Here is a tiny trained network, its code and every weight. The questions are about switching its units off for an input and a target symbol, where a switched-off unit gives its printed mean instead of its output.

import numpy as np


def w(rows, s, z=0):
    codes = np.array(rows[::2]) - 128.0
    scale = np.full(codes.shape[1], s)
    scale[-1] = z or s
    return codes * scale


def norm(h):
    return h / np.sqrt((h * h).mean(-1, keepdims=True) + 1e-5)


def f(y):
    return y / 2 * (1 + np.tanh(0.7978845608 * (y + 0.044715 * y**3)))


def softmax(a):
    e = np.exp(a - a.max(-1, keepdims=True))
    return e / e.sum(-1, keepdims=True)


def log_softmax(a):
    a = a - a.max(-1, keepdims=True)
    return a - np.log(np.exp(a).sum(-1, keepdims=True))


def net(x, mask):
    ids = ['αβδεζηθλμξπστφψω'.index(c) for c in x.split()]
    T = len(ids)
    res = E[ids] + P[:T]
    u = 0
    for l in range(2):
        q, k, v = (norm(res) @ M[l].T for M in (Q, K, V))
        z = softmax(np.where(np.tri(T) > 0, q @ k.T / 4**0.5, -1e9)) @ v
        res = res + np.where(mask[u], z, O[l][:, -1]) @ O[l][:, :-1]
        u += 1
        y = f(norm(res) @ A[l][:, :-1].T + A[l][:, -1])
        res = res + np.where(mask[u : u + 16], y, B[l][:, -1]) @ B[l][:, :-1]
        u += 16
    return log_softmax(norm(res)[-1] @ U[:, :-1].T + U[:, -1])


Q, K, V, O, A, B = {}, {}, {}, {}, {}, {}
E = w([
[116,138,101,145],'α',
[150,103,39,85],'β',
[103,139,130,156],'δ',
[153,79,168,248],'ε',
[99,134,129,156],'ζ',
[93,96,134,167],'η',
[105,180,167,128],'θ',
[105,130,127,155],'λ',
[231,99,188,70],'μ',
[105,139,132,160],'ξ',
[204,143,145,151],'π',
[214,110,195,127],'σ',
[77,150,183,138],'τ',
[197,81,169,41],'φ',
[130,206,148,93],'ψ',
[160,92,193,108],'ω',
],0.011)
P = w([
[112,156,200,146],'0',
[63,156,127,107],'1',
[172,215,67,143],'2',
[155,103,204,147],'3',
[58,149,126,96],'4',
[178,189,66,161],'5',
[173,79,200,167],'6',
[53,140,131,91],'7',
[216,150,33,254],'8',
],0.008)
Q[0] = w([
[159,180,122,102],'0.h0',
[130,91,152,6],'0.h0',
[149,127,69,138],'0.h0',
[77,81,205,66],'0.h0',
],0.011)
K[0] = w([
[98,203,155,160],'0.h0',
[135,246,166,43],'0.h0',
[90,126,150,134],'0.h0',
[191,143,112,91],'0.h0',
],0.012)
V[0] = w([
[135,31,183,131],'0.h0',
[62,218,50,194],'0.h0',
[149,168,36,209],'0.h0',
[5,155,194,72],'0.h0',
],0.0024)
O[0] = w([
[92,100,159,99,172],'0.h0',
[112,185,23,130,145],'0.h0',
[132,254,77,105,69],'0.h0',
[108,12,66,175,254],'0.h0',
],0.0026,0.00079)
A[0] = w([
[142,92,136,175,194],'0.n0',
[148,105,102,152,116],'0.n1',
[186,111,199,65,81],'0.n2',
[219,83,86,14,3],'0.n3',
[233,134,123,81,95],'0.n4',
[132,103,5,180,95],'0.n5',
[110,153,117,176,130],'0.n6',
[132,149,39,163,64],'0.n7',
[105,109,129,35,116],'0.n8',
[204,101,145,135,131],'0.n9',
[222,192,127,158,46],'0.n10',
[143,160,128,137,73],'0.n11',
[143,114,22,71,121],'0.n12',
[108,133,67,105,144],'0.n13',
[225,210,68,120,146],'0.n14',
[134,133,121,123,34],'0.n15',
],0.016,0.0042)
B[0] = w([
[85,251,81,96,208],'0.n0',
[135,169,111,182,147],'0.n1',
[70,72,250,159,226],'0.n2',
[252,10,57,29,193],'0.n3',
[80,241,164,181,204],'0.n4',
[197,167,43,145,230],'0.n5',
[78,147,66,101,185],'0.n6',
[149,162,56,70,198],'0.n7',
[59,102,96,154,164],'0.n8',
[146,166,163,88,207],'0.n9',
[211,44,87,127,218],'0.n10',
[166,92,139,129,131],'0.n11',
[102,152,21,59,178],'0.n12',
[135,199,104,107,159],'0.n13',
[113,61,198,222,255],'0.n14',
[209,140,123,162,109],'0.n15',
],0.025,0.0071)
Q[1] = w([
[157,217,180,2],'1.h0',
[3,9,9,224],'1.h0',
[242,130,151,39],'1.h0',
[177,169,78,194],'1.h0',
],0.0079)
K[1] = w([
[97,41,102,190],'1.h0',
[248,223,178,60],'1.h0',
[48,64,85,111],'1.h0',
[104,149,88,122],'1.h0',
],0.012)
V[1] = w([
[182,178,167,136],'1.h0',
[126,157,160,183],'1.h0',
[180,178,119,79],'1.h0',
[155,87,165,2],'1.h0',
],0.018)
O[1] = w([
[169,192,136,114,35],'1.h0',
[138,184,178,165,171],'1.h0',
[137,193,52,73,62],'1.h0',
[135,88,114,7,6],'1.h0',
],0.016,0.0025)
A[1] = w([
[122,116,129,136,116],'1.n0',
[172,188,201,73,137],'1.n1',
[194,107,133,68,3],'1.n2',
[24,52,118,128,92],'1.n3',
[150,82,168,40,54],'1.n4',
[174,138,118,222,184],'1.n5',
[156,117,43,155,45],'1.n6',
[252,129,200,90,164],'1.n7',
[193,74,89,173,48],'1.n8',
[207,56,84,179,35],'1.n9',
[56,130,164,151,114],'1.n10',
[160,125,107,72,66],'1.n11',
[217,199,111,79,86],'1.n12',
[103,94,82,163,120],'1.n13',
[88,20,107,144,175],'1.n14',
[126,125,130,123,95],'1.n15',
],0.02,0.0075)
B[1] = w([
[122,126,122,122,127],'1.n0',
[170,151,120,87,179],'1.n1',
[50,163,132,109,128],'1.n2',
[115,107,94,45,204],'1.n3',
[215,112,180,116,152],'1.n4',
[214,120,114,149,247],'1.n5',
[161,138,203,98,223],'1.n6',
[111,207,100,111,190],'1.n7',
[125,109,180,218,192],'1.n8',
[122,109,197,254,207],'1.n9',
[82,95,165,169,254],'1.n10',
[84,143,134,158,142],'1.n11',
[64,102,169,143,191],'1.n12',
[125,175,132,124,171],'1.n13',
[152,141,97,193,207],'1.n14',
[124,129,131,120,115],'1.n15',
],0.047,0.008)
U = w([
[167,110,165,45,190],'α',
[105,123,85,127,115],'β',
[112,119,100,120,95],'δ',
[165,51,120,76,212],'ε',
[175,82,154,207,154],'ζ',
[104,159,111,120,83],'η',
[198,204,93,158,204],'θ',
[129,213,175,103,42],'λ',
[100,176,100,99,180],'μ',
[140,68,47,148,107],'ξ',
[145,166,139,77,119],'π',
[119,178,113,115,64],'σ',
[139,134,32,73,254],'τ',
[54,221,81,195,5],'φ',
[78,22,157,120,126],'ψ',
[97,122,252,98,52],'ω',
],0.016,0.0055)

Each question gives the input, a string of symbols that net reads in full, and the target symbol t.
The units are the heads (4 rows each of Q, K, V and O) and the neurons (one row each of A and B). Each row of codes is followed by its name. A weight is (code - 128) times the scale printed after its matrix; where a second scale follows, it is the last column's (O, A, B and U).
mask holds one flag per unit, layer by layer, with each layer's heads first. A switched-off unit (its flag False) gives its mean, the last column of its rows in O or B, instead of its output. The means were averaged over made-up inputs and are rounded, as every weight is.
A unit's drop is (log p(t) with every unit on - log p(t) with that unit switched off) / (log p(t) with every unit on - log p(t) with every unit switched off).
The circuit of an input: a set's keep is (log p(t) with only the set's units on - log p(t) with every unit switched off) / (log p(t) with every unit on - log p(t) with every unit switched off). Starting from the 12 units with the biggest drops (on a tie, the unit counted first), units are removed one at a time, each time the one whose removal leaves the highest keep (on an exact tie, the one counted first), for as long as the keep stays at least 0.8.
units of the circuit, in order: the units of the circuit, biggest drop first
top k neurons: the k neurons with the biggest drops, biggest first
k most important neurons of layer l: the k neurons of layer l with the biggest drops, biggest first
input σ ε ζ η, target φ: units of the circuit, in order => [0.n0; 0.n10; 1.n6]
input η ψ β ψ α σ ω σ β, target θ: units of the circuit, in order => [0.n5]
input β η ω τ ψ η, target θ: 2 most important neurons of layer 1 => [1.n10; 1.n6]
input δ ω β σ η, target ω: 4 most important neurons of layer 0 => [0.n12; 0.n14; 0.n7; 0.n0]
input η ω ω α, target ω: top 2 neurons => [0.n3; 0.n5]
input η β ω ψ η, target ψ: 2 most important neurons of layer 0 => [0.n5; 0.n10]
input ω θ δ η σ ζ μ φ, target ε: 2 most important neurons of layer 1 => [1.n4; 1.n3]
input π μ η β ω η ε ε, target φ: units of the circuit, in order => [0.n0; 1.n6; 0.n10]
input η φ β σ, target α: top 2 neurons => [0.n14; 0.n3]
input β φ φ β ξ φ η, target α: top 4 neurons => [0.n14; 0.n5; 0.n10; 0.n4]
input η ε σ δ φ ψ σ δ, target ω: 4 most important neurons of layer 0 => [0.n5; 0.n14; 0.n12; 0.n9]
input β φ ω ε φ μ σ, target α: 2 most important neurons of layer 0 => [0.n3; 0.n9]
input π α π λ, target θ: top 3 neurons => [0.n3; 0.n4; 0.n14]
input ψ ω η ε ζ η τ τ, target φ: most important neuron of layer 1 => [1.n6]
input θ η η η, target φ: top 4 neurons => [0.n10; 0.n3; 0.n14; 0.n2]
input β ω β φ φ η φ η, target ε: top 2 neurons => [0.n3; 0.n14]
input φ ω φ δ μ, target α: top 3 neurons => [0.n3; 0.n2; 0.n14]
input τ η η δ, target φ: top 2 neurons => [0.n10; 0.n3]
input ψ η τ β ψ, target τ: top 2 neurons => [0.n4; 0.n3]
input ω η τ τ, target ψ: top 3 neurons => [0.n3; 0.n4; 0.n5]
input τ ω π ω η λ η ψ, target ψ: top 3 neurons => [0.n5; 0.n10; 0.n3]
input ζ ω ω τ ω, target ψ: top neuron => [1.n3]
input α λ π δ, target θ: top 3 neurons => [0.n3; 0.n2; 0.n4]
input σ η η η τ ω η λ, target ψ: 4 most important neurons of layer 0 => [0.n5; 0.n10; 0.n2; 0.n7]
input ω ω ε ε, target ω: top 3 neurons => [0.n5; 0.n3; 0.n4]
input η α ε ω τ τ ζ, target ψ: top 2 neurons => [0.n5; 0.n3]
input ζ π μ τ ω δ η, target ω: 2 most important neurons of layer 0 => [0.n5; 0.n0]
input β λ η ω τ ε η, target ψ: 2 most important neurons of layer 0 => [0.n5; 0.n4]
input η η σ ζ ω ω λ, target ω: 3 most important neurons of layer 0 => [0.n5; 0.n14; 0.n3]
input π σ η σ, target λ: 2 most important neurons of layer 1 => [1.n7; 1.n1]
